hl-dj: [  8  27   7  20  20  25   8 -59  32 -19  -1   2   5 -25   4 -19  22 -16
  15 -10 -23  17  -3 -16   1   5   3 -45 -10]
hl-dj: [  3  18   2 -23  21   9  -3  -7  -5  16 -10   1  -3  -8   2   5  33  10
  -2 -11   7   7  12  16 -16  -7  22  13  18]
fm-qt: [-14   0  -3 -12  11 -21  -3  -9  -8 -18  17 -20  -6 -20   9   7  -8   3
  -7  10  19  19  22  -4  18 -10  14  -9  -6]
tt-dq: [  4  29  20   8  26  15  -4 -23  17  -7 -22   0   9 -15   6  -1   1 -15
  14 -33 -19   6  17  -7  -9   7   1 -21   9]
hl-dj: [-12  -8   4  -8  -5  -1  10  -3  -4  -7  11  -2  -1 -18  -4   0  16   0
  -7  -6  26  15   0   4  -1  -8   5  -1   9]
hl-dj: [  2  19   2   0  17   1  -4 -19   9  -9   3  -9  -3 -10   8   0   2  -4
   3   1  -7  13  17  -4   7   0  12 -15  -4]
bd-jn: [ 12  -9  -2 -19   8   6  12   3  -7  21 -20  20   1  -4  -2  -2  39   5
  -1 -10   4 -10 -16   9 -22  -1  -9  23   9]
bd-jn: [ 14 -11 -12 -19  -7   7  14  12  -6  25   0  18  -9   9  -6  -3  43  11
  -9  16   9  -6 -20  15 -15  -1  -1  30   4]
tt-dq: [  8   3  15   9  26 -17   0  -4  10 -20 -24  -2   8 -15  17   3 -32 -26
  12 -19 -22  -5  17 -25  11  16 -31 -16 -17]
bd-jn: [  0   0  -7   8   7  13   8 -46  10  -8   0   7   6 -21  -1 -17  25   1
   8  -2  -6   4 -20 -10  -3  -6   0 -26  -9]
tt-dq: [ -6  29  20   9  11  12  -5 -11  15 -14  -1 -11   3 -11   3   3  -8 -13
   6 -23  -4  19  25  -2   1   3  13 -21  12]
bd-jn: [ 12 -17 -23 -26   3  -3  20 -14  -6  13  12  13 -13 -12   0  -9  56  13
 -12  31  17   5 -22   7  -4  -8   2  18 -10]
bd-jn: [-16  -7  -2 -18  17 -35 -28  23 -32   3 -15 -19   5   4  10  21 -44  15
  -1 -10   6 -14  27   3   7 -11   8  16   4]
tt-dq: [ -7 -25  -4  12 -26  -6   7  13  -4  -7  13   2   1   6  -7  -4 -15  -2
  -4  10  10  -5 -18  -6   8   0 -15   0  -7]
hl-dj: [ -1 -16  -1 -18 -19  -5  -3  52 -23  29  -8   8  -3  27 -10  14   1  15
 -11  -3  17 -17  -4  23 -17  -3   0  46  22]
hl-dj: [-10 -16  -1 -10 -15 -18  -2  37 -17   3  10  -7  -5  11  -2  13 -18   6
 -12   8  21  -1   8   8   6  -3   0  22   6]
fm-qt: [ -5   2   3  -9   4 -10   5   3   0 -11  13 -10  -7 -12   5   6   1  -5
  -7   6  16  17  17   0  10  -2   6  -1  -1]
tt-dq: [ -4 -11 -25 -12 -14 -10 -16  15 -22  20  15  -6  -8  26  -5   5  -5  30
  -9  32   7 -12  -8  15   3 -13  21  22  -2]
fm-qt: [-45 -28 -16 -29   8 -29 -11 -27 -42 -13  15 -24   6 -41   0   6   3  32
  -9  -7  52  12   4   5   6 -42  28  -7   9]
tt-dq: [ 27 -11  -3 -16  25  10  24 -21   5  19 -37  35   5 -18   4 -13  56  -7
   8 -15 -15 -17 -31  -5 -26   8 -31  13  -6]
hl-dj: [  1 -26  -4   8 -15  18  17 -15  -1  10 -14  27  13  -6 -13 -17  30   2
   6 -15   1 -18 -47  -3 -21  -2 -24   0   3]
bd-jn: [-26   1   8  -1  41 -21 -38 -27 -27  -9 -47 -16  29 -23  11  10 -51  11
  23 -57 -14 -24  18 -14  -5 -17   1 -22   7]
bd-jn: [  2 -15 -10 -31  21 -18   2  -1 -22  13 -17   6   0 -15   7   5  22  12
  -4  -3  12  -9  -2   5  -9 -10  -4  22   0]
hl-dj: [ -3 -31   5  34 -38  31  31 -21  17  -9   0  30  16  -9 -20 -28  22 -16
   8 -18   1  -9 -59 -14 -15   5 -38 -22  -1]
fm-qt: [  3   0  16  15 -36  24  14  35  13   7   9  13  -2  21 -16  -1   6 -12
  -6  -7   8   3 -10  11 -11  12  -8  12  19]
tt-dq: [ 11 -32 -14 -22  -8 -20  25  19 -10   5  11  12 -13  -5   2  -1  27   0
 -16  29  22   0 -16   1   5   2 -21  28 -15]
bd-jn: [ 11   2  12  -1   0  -5  28   7  21 -20  17   1 -14 -17   8  -1  15 -28
 -10  13  11  27  13 -10  14  15 -17  -4 -11]
fm-qt: [  8  -4 -11  39 -20  29 -26  -8   0  28 -32  22  24  47 -16 -16 -29  17
  25 -14 -54 -55 -48  -2 -22   4 -12  -7   0]
fm-qt: [ -2 -24  -8   7 -32  25  15  -4  -3  16   2  24   7   7 -21 -15  34  10
  -1  -3  10 -12 -47   9 -22  -6  -8   7  11]
fm-qt: [ -8  19  18   1  15 -12 -29  29 -10   2 -23 -17   8  14   7  21 -52  -2
   7 -29 -12 -10  38   3   0   4   7   6  15]
tt-dq: [-21 -12  14  39 -22 -20 -11  17   5 -38  12 -21  10   7   2   4 -84 -22
   6  -6  -7  -2  12 -26  32   9 -23 -31 -15]
fm-qt: [-39 -18 -12  25 -36   2 -27  -6 -22  -5  19 -18  15  16 -18  -2 -46  27
   4  -4  11 -13 -18   3   5 -24  22 -19   9]
[ -5   5  -6  19  -1  31 -12 -41   2  12 -19  12  20   3 -12 -17  10  15
  19 -24 -22 -20 -32   0 -22 -10   8 -22   9] : bd-jn
[ 12  34  32  -2   9  -9   3  48  21 -14   5 -15 -15   7  13  22 -27 -34
  -8  -4  -1  26  58   1  16  25  -2  10   7] : fm-qt
[-21  -3   7 -27   5   2  17 -14  -9  -9  17  -7  -5 -41  -3   3  45   4
 -14 -14  50  34  11  13  -7 -20  22   0  23] : hl-dj
[ 15 -24  -3  22 -31  22   7  20   2  26 -24  35  14  35 -17 -13   1   0
   9  -9 -25 -41 -52   1 -24  13 -35  17   2] : hl-dj
[-16 -26   7  38 -41 -11  13  13  13 -39  34 -10   2   1  -5  -7 -49 -25
  -4  15   9  10  -9 -25  32  10 -28 -29 -21] : hl-dj
[ 10  -2   7   9 -12  44  20 -19  13  21 -20  35  12  -2 -18 -19  55  -2
   8 -30  -6 -10 -44   8 -38   2 -12   1  21] : hl-dj
[-24   4  10  19 -43  -4   7  25  13 -35  64 -31 -16   4  -7   7 -32 -13
 -19  28  36  43  27   1  35   0  20 -18   2] : fm-qt
[-31 -22  -8 -32   8 -50  -1   8 -31 -26  31 -34 -12 -34  12  18 -16  10
 -21  18  55  28  34   0  30 -23  17   4  -6] : hl-dj
[  0  -2   8 -14   4 -26   0  38  -8  -5   3 -11  -9   2   9  18 -22  -9
 -10   5  13   7  29   1  13   6  -6  19   0] : bd-jn
[-19 -19 -13  12 -50  16   0  11  -9   8  34   0  -1  21 -24  -6   3  21
 -10  18  24   0 -29  16  -3 -15  18   4  13] : tt-dq
[-23  -2  14   7 -27 -26   0  42   0 -34  46 -34 -14   1   2  18 -50 -15
 -19  19  35  33  41  -2  37   2   8  -5   0] : hl-dj
[ 13 -21  -6 -46  27 -17  15  10 -23  25 -30  20  -3 -19   8   6  48   9
  -8  -9  18 -11  -7  11 -22  -5 -15  42   6] : bd-jn
[ 10 -20  -9   0   7  39  25 -60   4  22 -35  45  21 -27 -15 -32  79   8
  16 -33  -9 -21 -69  -1 -45  -9 -21  -9   8] : hl-dj
[ -6  -7  -1  34 -45  25  -3  11   8   5  14   7   7  32 -21 -10 -18   4
   3   3  -8 -12 -29   4  -4   3  -1  -7   7] : fm-qt
[-15   6   6 -15   5 -10   3   1  -4 -14  20 -18  -9 -21   4   9   6  -1
 -11   1  31  29  27   6  10 -10  20  -3   9] : hl-dj
[ 11  21  24  39 -14  31  32 -25  54 -36  24   6  -4 -17  -2 -19  12 -45
   5   0 -11  34  -2 -22  13  24 -19 -45 -11] : bd-jn
[ 12  -2 -21 -38   5   1   8   5 -14  30   9   9 -17   3  -2   2  58  25
 -16  28  20   4  -7  25 -13 -12  23  36   7] : tt-dq
[ 10  46  10   4  25   9 -13 -14  22  -8   3 -16  -8   1  11   6  -6  -9
   5   3 -20  20  38   0   9   8  25 -17   0] : hl-dj
[-11  -4  -2 -15   6 -19  -3   6 -12  -8  12 -15  -6 -11   6   9  -6   5
  -9   7  21  12  19   2  11  -8  11   4   0] : hl-dj

jjcg: [ -2  -2  -4   6   2  -1  14   2  -9 -12   6  13 -21  21  -7  -1  -8  17
  -2   0 -20  -7  -4  -1   2  -3   3 -15   1]
jpgd: [  5  -7 -11  11  -6  -4   0   0  17   9 -28   3 -12  -5  14  16 -11   2
  -6  12  -6 -28  21  32   6  -8  -8 -10 -13]
jhqg: [-27  10   0   8  12  21 -20  -5  15  -1   4  -2   3 -15  14  -5  11  12
  13  -6   7  28   2  -9   4  22 -18  24 -11]
mgnh: [ -5   3  -8   5   8   0  33 -21  15 -14 -18 -11  -3 -21  13   7  13  15
  -3   4  17   1  31  18  12 -10 -30  13   9]
jpgd: [-46   2 -21  17  10  19 -41  -9  18  13 -12  22 -30  29  29  -3 -13  30
  30  21 -44  15   6 -13  34  21  -2  50  -8]
mgnh: [-26  13  -3  35   5  27 -51  12   7 -15  22 -18  -9 -17  -9  13   7  15
   9 -30  24   8 -15  -9 -27  39 -11  -3 -36]
mgnh: [ 36  -4  12  -7 -14 -11  16   7   0   3  -8  -9  14 -11  -9   7  -2 -23
 -23  -1  16 -27   3  25 -16 -12   7 -41  -2]
jjcg: [  6   7  19 -19   2   1 -13   4  -5   8  19 -26  48 -45  -8  -8  25 -34
   1 -22  51  33 -14 -20 -22   7  -5  15   4]
jhqg: [ -3 -11   3 -24  10 -16  36   7 -22   4  11  22   7  -4  -3 -15   1  -4
   2  -4 -12  23  -8 -17   4 -23  -3   5  13]
jpgd: [ 26  -3   1   7 -13 -11   7   6  -7 -10  -1 -16  -1  -3 -19  15  -3  -9
 -16  -8  18 -32  -1  17 -20  -8   9 -34  -4]
mgnh: [ 32  -5  20 -40 -11 -13  19  -7   4  30 -17   6  36   1  12 -19   1 -38
 -11  26  -5   3   6   7  17 -20  17   2  26]
jpgd: [ 18  -3  12 -11  -6 -12  -5  18 -27  -2  28 -11  19  -7 -30  -2   3 -24
  -6 -22  22   2 -29 -20 -29  -3  20 -19   1]
jhqg: [ -1 -10 -34  26  -4 -23  24 -12 -12 -27 -14  -4 -50  33 -13  28 -17  34
   1   7 -17 -46  17  13  10 -23   4   0  11]
jpgd: [  3   1  -9  -4  -7 -12 -14 -14 -11   0   2 -15  -1  26  -9   3  -2  -4
  12  11  -1  -7  -5 -20  12  -4  25  32  26]
jhqg: [-30  -9 -12 -25  23 -17  35 -10 -22   2  10  20   1  -2   6 -17   8  11
  22   0 -14  45   0 -37  24 -24 -12  55  28]
mgnh: [-14   0   8  -3  13   8   6  17 -11  -4  23  15   4 -17  -5 -11   6   4
   1 -22   1  27 -16 -15 -15   6 -13 -11 -15]
jjcg: [ 13  -3  -7  -2 -12 -17 -26  -5   2  13 -11 -34  22 -20  -5  18   5 -28
   4   0  37 -14   5   1  -7  -6  10  26   7]
jjcg: [  0  -4   0   2   8  -8  34  14 -34 -28  32  15 -21  16 -30  -4  -4  19
  -6 -23 -11   2 -22 -18 -18 -10   4 -32   1]
jhqg: [ 25   2  13 -34 -15 -14 -19 -16  -1  29  -7 -20  42   8   2 -12   7 -44
   5  23  13   6  -4 -17  15  -7  33  38  37]
mgnh: [ 33   3  30 -10 -17   6 -30  25   1  18  12 -12  37 -21 -13  -4   2 -43
 -19 -14  26  -7 -23   9 -35  15  18 -46 -20]
jpgd: [ 24   2   6  21  -1  12  57  -2  35 -22 -34   1 -15 -35  16  18   3  19
 -40  -1  14 -38  44  76 -11  -8 -48 -75 -28]
jjcg: [  4 -11 -25  12 -14 -17 -17  -9   6  12 -30  -1 -25  32   7  20 -23   3
   7  27 -24 -42  16  16  21 -13  20  18   7]
jjcg: [ 12   1  -2  11  -3 -10   8   3 -11 -21  11 -31   6 -28 -24  19  11  -5
  -9 -26  45 -14  -2   4 -30  -5  -8 -16  -4]
mgnh: [  0   7   2   6  -7  10 -36  -3  11   8  -2 -14   7   3   3   3   1  -8
   5   5   7  -3  -3  -2   0  18  10  12  -4]
mgnh: [ 42  -2  43 -30   0  -2  52  27  -2   3  12   0  53 -71  -9 -13  22 -41
 -41 -31  48  14  -5  28 -45 -14 -28 -77 -19]
jhqg: [ 24   2   3   8 -16   1   2  -3   5  -6 -10   2 -18  36  -6   5 -14   5
 -15  17 -22 -38   3  20   4   1  21 -34   3]
jhqg: [ 12   7  16  -4  -7  12 -20   5  11  11   1  -6  19  -7   3  -6   3 -17
  -7   1   9   1  -6   6  -8  15   6 -14  -8]
jjcg: [ -3  14  18  -9   7  18   7  -5  -4 -12  22   7   5  16  -4 -23  10   8
   0  -2  -9  27 -15 -21   3  16   4  -5  10]
jjcg: [ 10 -29 -46  45  -9 -43  36  19 -22 -31 -19  -4 -63  -1 -29  59 -30  29
 -15 -20   3 -82  19  44 -27 -43 -11 -49 -26]
jhqg: [-11   2   4   6   6   8 -22  14   7   6   8 -14  21 -48   2   6  13 -13
   2 -25  37  17  -4   0 -24  13 -21   2 -25]
jpgd: [ 24 -16  -5  -6 -20 -31 -32  21 -26  19   7 -15  13   3 -27  16 -15 -38
   1  -9  15 -28 -24 -10 -24 -15  38  -5  -1]
jpgd: [ -7 -15   1  -7  -4 -10 -47  39 -23  30  22  13  14 -11 -14   0 -14 -30
  11 -21  -2   9 -37 -24 -27   3  22  -2 -26]
[-21   9   2  22   8  23 -35  12  19  -1   7 -16  11 -47   7  10  14   1
   4 -26  37  17   0   6 -24  29 -29   0 -37] : jhqg
[  7 -14 -36  21 -18 -25  -8 -11  -5  -1 -30   4 -51  63  -4  27 -35  19
   7  33 -45 -63  14  15  26 -21  33  10  14] : jjcg
[-32  22   5   6  23  35  23 -27  17 -28   9  11 -16  14  19 -23  18  46
   8   6 -18  41  12 -13  27  24 -28  20  11] : jpgd
[ -7  12  12  -2  11  16  20  -7  -1 -20  17   2   2  -2  -2 -15  15  15
  -3  -9   4  24  -4 -10  -1  11 -13  -7   5] : jpgd
[-36  -1 -25  10  21  -1  31 -20   0 -20  -6  11 -31   7  13   2   4  42
  17   4 -17  17  20  -9  27 -10 -27  40  13] : mgnh
[ -4 -11 -15 -14   2 -30   4  -7 -17   9  -2 -20  19 -23  -6   9   8 -19
  15  -6  29  10   3 -20   2 -25   1  49  21] : jhqg
[-15 -14   3 -20  12  -7  17  22 -21  15  15  44  -3   7   2 -21 -11   0
   7  -4 -38  28 -19 -20   4 -13   2  -4  -5] : jjcg
[  1   3   8 -17   2   5  22 -11  -3   1   1  27 -10  42   8 -24  -7  12
   0  24 -44  10  -3 -10  27  -3  14   1  22] : jhqg
[ -4  -5  -1   3   6  -4  15  14 -15  -9  14  13 -11  -1 -12   0  -4   9
  -3 -15  -7   2 -11  -5 -13  -5  -4 -20  -9] : mgnh
[ 19   3  14 -24  -2 -13  19  -6 -22  -7  21 -17  27  -3 -21 -11  15 -20
  -4  -9  24  15 -15 -24  -9 -10  14   5  29] : jpgd
[-19  24  25  -5  15  50  14 -15  22 -12  10  41 -16  45  26 -44   4  38
  -1  23 -59  38  -2  -7  33  36  -8 -14   4] : jjcg
[-13 -16  -9  -7   3  -6  -1  12   6  28 -19  31  -6  -2  22  -2 -16  -3
   6  13 -31   1   8  11  15 -13  -6   8 -13] : jjcg
[  5  13  -2  27 -12  19 -40  -9  25  -5 -13 -24  -9   8   4  16  -2   5
  -3   7  11 -27   9  19  -3  27   5  -7 -14] : jhqg
[-16  16  28 -32   9  28 -41  -9  25  38   4  -3  58 -29  32 -36  25 -33
  17  10  15  66  -7 -27  16  30  -5  53   7] : mgnh
[ -8   6  -5  -8   0   0 -16 -23   6   7  -7 -12   7  15  10  -6   6  -2
  16  18  -2  12   6 -17  25   4  10  50  25] : jhqg
[ 3  2  4 -2 -1  4  1  0  2  1  0  5 -1  6  1 -4 -1  1 -2  3 -7  0 -1  1
  2  2  3 -6  0] : jhqg
[  7   5  19 -19   4  -4  -7   8 -13   4  25 -26  47 -48 -15  -7  25 -34
   0 -29  55  33 -18 -23 -28   3  -5  10   3] : jjcg
[ -7   4 -19  27 -14   4 -59  -6   5   1  -6 -16 -25  40  -5  18 -16   9
  16  13 -14 -30  -6  -7   8  20  31  22  -2] : mgnh
[-40 -11 -20   8  25 -10  18  11 -15 -10  14   4  -5 -49  -2  10  11  17
  16 -35  24  32   2 -16 -14 -13 -41  27 -16] : jhqg
